Here is a tiny trained network, its code and every weight. The questions are about switching its units off for an input and a class, where a switched-off unit gives its printed mean instead of its output.

import numpy as np


def w(rows, s, z=0):
    codes = np.array(rows[::2]) - 128.0
    scale = np.full(codes.shape[1], s)
    scale[-1] = z or s
    return codes * scale


def norm(h):
    return h / np.sqrt((h * h).mean(-1, keepdims=True) + 1e-5)


def f(y):
    return np.maximum(y, 0)


def log_softmax(a):
    a = a - a.max(-1, keepdims=True)
    return a - np.log(np.exp(a).sum(-1, keepdims=True))


def net(x, mask):
    res = np.array(x, float).reshape(1, 6) / 4 @ E
    u = 0
    for l in range(3):
        y = f(norm(res) @ A[l][:, :-1].T + A[l][:, -1])
        res = res + np.where(mask[u : u + 10], y, B[l][:, -1]) @ B[l][:, :-1]
        u += 10
    return log_softmax(norm(res)[-1] @ U[:, :-1].T + U[:, -1])


A, B = {}, {}
E = w([
[132,120,137,250,137],'x0',
[181,203,147,131,219],'x1',
[127,128,129,132,128],'x2',
[140,194,97,137,68],'x3',
[122,129,125,130,123],'x4',
[185,104,68,135,136],'x5',
],0.0014)
A[0] = w([
[146,101,166,44,117,3],'L0N1',
[213,69,45,148,122,143],'L0N2',
[128,148,208,200,119,214],'L0N3',
[202,82,17,99,146,40],'L0N4',
[123,51,158,114,215,63],'L0N5',
[119,38,138,119,184,23],'L0N6',
[157,95,149,218,152,81],'L0N7',
[219,84,71,164,156,65],'L0N8',
[117,26,151,118,223,114],'L0N9',
[203,154,168,3,145,27],'L0N10',
],0.0031,0.0018)
B[0] = w([
[68,169,5,166,151,154],'L0N1',
[47,146,198,104,94,211],'L0N2',
[54,127,90,82,109,249],'L0N3',
[14,200,240,108,91,176],'L0N4',
[153,238,108,134,50,177],'L0N5',
[202,215,103,146,47,154],'L0N6',
[42,140,12,182,153,193],'L0N7',
[16,170,203,105,136,180],'L0N8',
[160,229,112,127,37,207],'L0N9',
[42,62,29,212,144,199],'L0N10',
],0.0032,0.002)
A[1] = w([
[150,175,127,149,248,130],'L1N1',
[91,170,91,156,80,112],'L1N2',
[128,129,114,31,130,97],'L1N3',
[65,110,57,145,112,161],'L1N4',
[152,123,157,211,156,152],'L1N5',
[92,144,253,112,157,144],'L1N6',
[131,125,116,130,53,215],'L1N7',
[189,145,159,136,223,7],'L1N8',
[130,129,102,29,114,88],'L1N9',
[123,168,162,125,189,206],'L1N10',
],0.0041,0.0016)
B[1] = w([
[186,22,79,35,69,168],'L1N1',
[167,147,156,91,151,249],'L1N2',
[88,123,73,252,182,163],'L1N3',
[157,130,165,122,204,253],'L1N4',
[80,115,60,84,95,143],'L1N5',
[68,150,207,114,88,163],'L1N6',
[192,111,146,131,163,218],'L1N7',
[237,18,54,64,4,130],'L1N8',
[127,129,152,221,128,170],'L1N9',
[102,120,139,82,74,176],'L1N10',
],0.0034,0.0036)
A[2] = w([
[172,2,176,134,124,111],'L2N1',
[150,95,151,161,194,96],'L2N2',
[93,132,111,173,154,72],'L2N3',
[203,182,116,157,109,126],'L2N4',
[234,192,130,131,113,100],'L2N5',
[68,137,53,172,128,93],'L2N6',
[124,97,214,130,187,138],'L2N7',
[98,143,54,180,142,82],'L2N8',
[127,159,115,111,141,4],'L2N9',
[166,154,125,53,83,90],'L2N10',
],0.0041,0.0032)
B[2] = w([
[249,61,27,28,26,199],'L2N1',
[214,231,175,52,229,176],'L2N2',
[75,97,91,148,126,168],'L2N3',
[178,116,202,201,160,203],'L2N4',
[221,133,234,208,167,209],'L2N5',
[56,87,59,176,190,203],'L2N6',
[149,228,116,2,136,248],'L2N7',
[50,30,71,143,217,190],'L2N8',
[87,115,57,105,122,128],'L2N9',
[212,100,147,184,145,200],'L2N10',
],0.0034,0.0017)
U = w([
[11,31,9,225,236,143],'0',
[172,172,164,80,176,252],'1',
[10,237,228,55,22,35],'2',
[242,152,214,240,136,83],'3',
[253,14,38,25,4,22],'4',
[162,179,159,90,198,94],'5',
],0.0048,0.0039)

Each question gives the input, the list of numbers given to net, and the class t.
The units are the neurons (one row each of A and B). Each row of codes is followed by its name. A weight is (code - 128) times the scale printed after its matrix; where a second scale follows, it is the last column's (A, B and U).
mask holds one flag per neuron, layer by layer. A switched-off neuron (its flag False) gives its mean, the last column of its row in B, instead of its output. The means were averaged over made-up inputs and are rounded, as every weight is.
A unit's drop is (log p(t) with every unit on - log p(t) with that unit switched off) / (log p(t) with every unit on - log p(t) with every unit switched off).
most important unit: the unit with the biggest drop
k most important neurons: the k neurons with the biggest drops, biggest first
k most important neurons of layer l: the k neurons of layer l with the biggest drops, biggest first
drop when u is switched off: that unit's drop, to one decimal
input [-6,-4,4,-3,0,-2], class 0: most important unit	L1N3
input [8,-1,4,7,-3,-8], class 0: 2 most important neurons of layer 1	L1N6, L1N5
input [-8,-7,3,0,-1,3], class 0: 4 most important neurons	L1N3, L0N1, L1N1, L1N2
input [-2,-1,-8,-8,3,-7], class 3: 3 most important neurons	L0N9, L0N5, L0N6
input [-6,-6,-3,-4,1,-3], class 0: 3 most important neurons	L1N3, L0N1, L1N2
input [-7,7,7,1,5,6], class 0: 4 most important neurons of layer 1	L1N3, L1N2, L1N7, L1N9
input [4,7,5,-8,-7,8], class 2: 3 most important neurons of layer 0	L0N8, L0N2, L0N4
input [-8,3,4,-6,-8,6], class 0: 2 most important neurons	L0N10, L1N3
input [6,8,4,3,-5,-6], class 4: 2 most important neurons	L1N1, L0N2
input [-5,8,-8,-1,-3,5], class 4: 2 most important neurons	L1N1, L0N3
input [3,7,-3,3,0,-7], class 2: 2 most important neurons	L0N3, L1N6
input [-5,-5,0,-7,-4,-2], class 3: 3 most important neurons	L0N9, L0N6, L0N5
input [-4,-1,3,5,3,5], class 2: 2 most important neurons of layer 0	L0N4, L0N2
input [-8,6,-8,2,-8,6], class 0: 2 most important neurons	L1N3, L0N10
input [4,-4,7,3,3,2], class 5: most important unit	L1N1
input [-7,7,-5,4,-4,-2], class 0: 2 most important neurons	L0N10, L1N3
input [0,-6,0,3,0,-3], class 4: 2 most important neurons	L2N1, L0N9
input [0,6,-5,-5,5,-4], class 4: 2 most important neurons	L1N1, L0N2
input [-5,5,7,-8,0,2], class 3: 2 most important neurons	L0N9, L0N5
input [-4,0,8,8,4,-6], class 3: 3 most important neurons	L0N2, L0N8, L0N4
input [3,6,5,3,-1,-8], class 2: most important unit	L0N3
input [-5,-1,-2,1,4,-3], class 0: 2 most important neurons	L1N3, L0N1
input [5,8,-7,-2,-5,-2], class 4: drop when L1N1 is switched off	0.6
input [3,-8,-5,-3,2,-3], class 4: drop when L2N1 is switched off	0.7
input [-1,-8,-1,2,2,-3], class 4: drop when L2N1 is switched off	0.6
input [0,-8,3,8,1,0], class 3: drop when L2N4 is switched off	0.1
input [0,8,0,-6,-4,-4], class 4: most important unit	L1N1
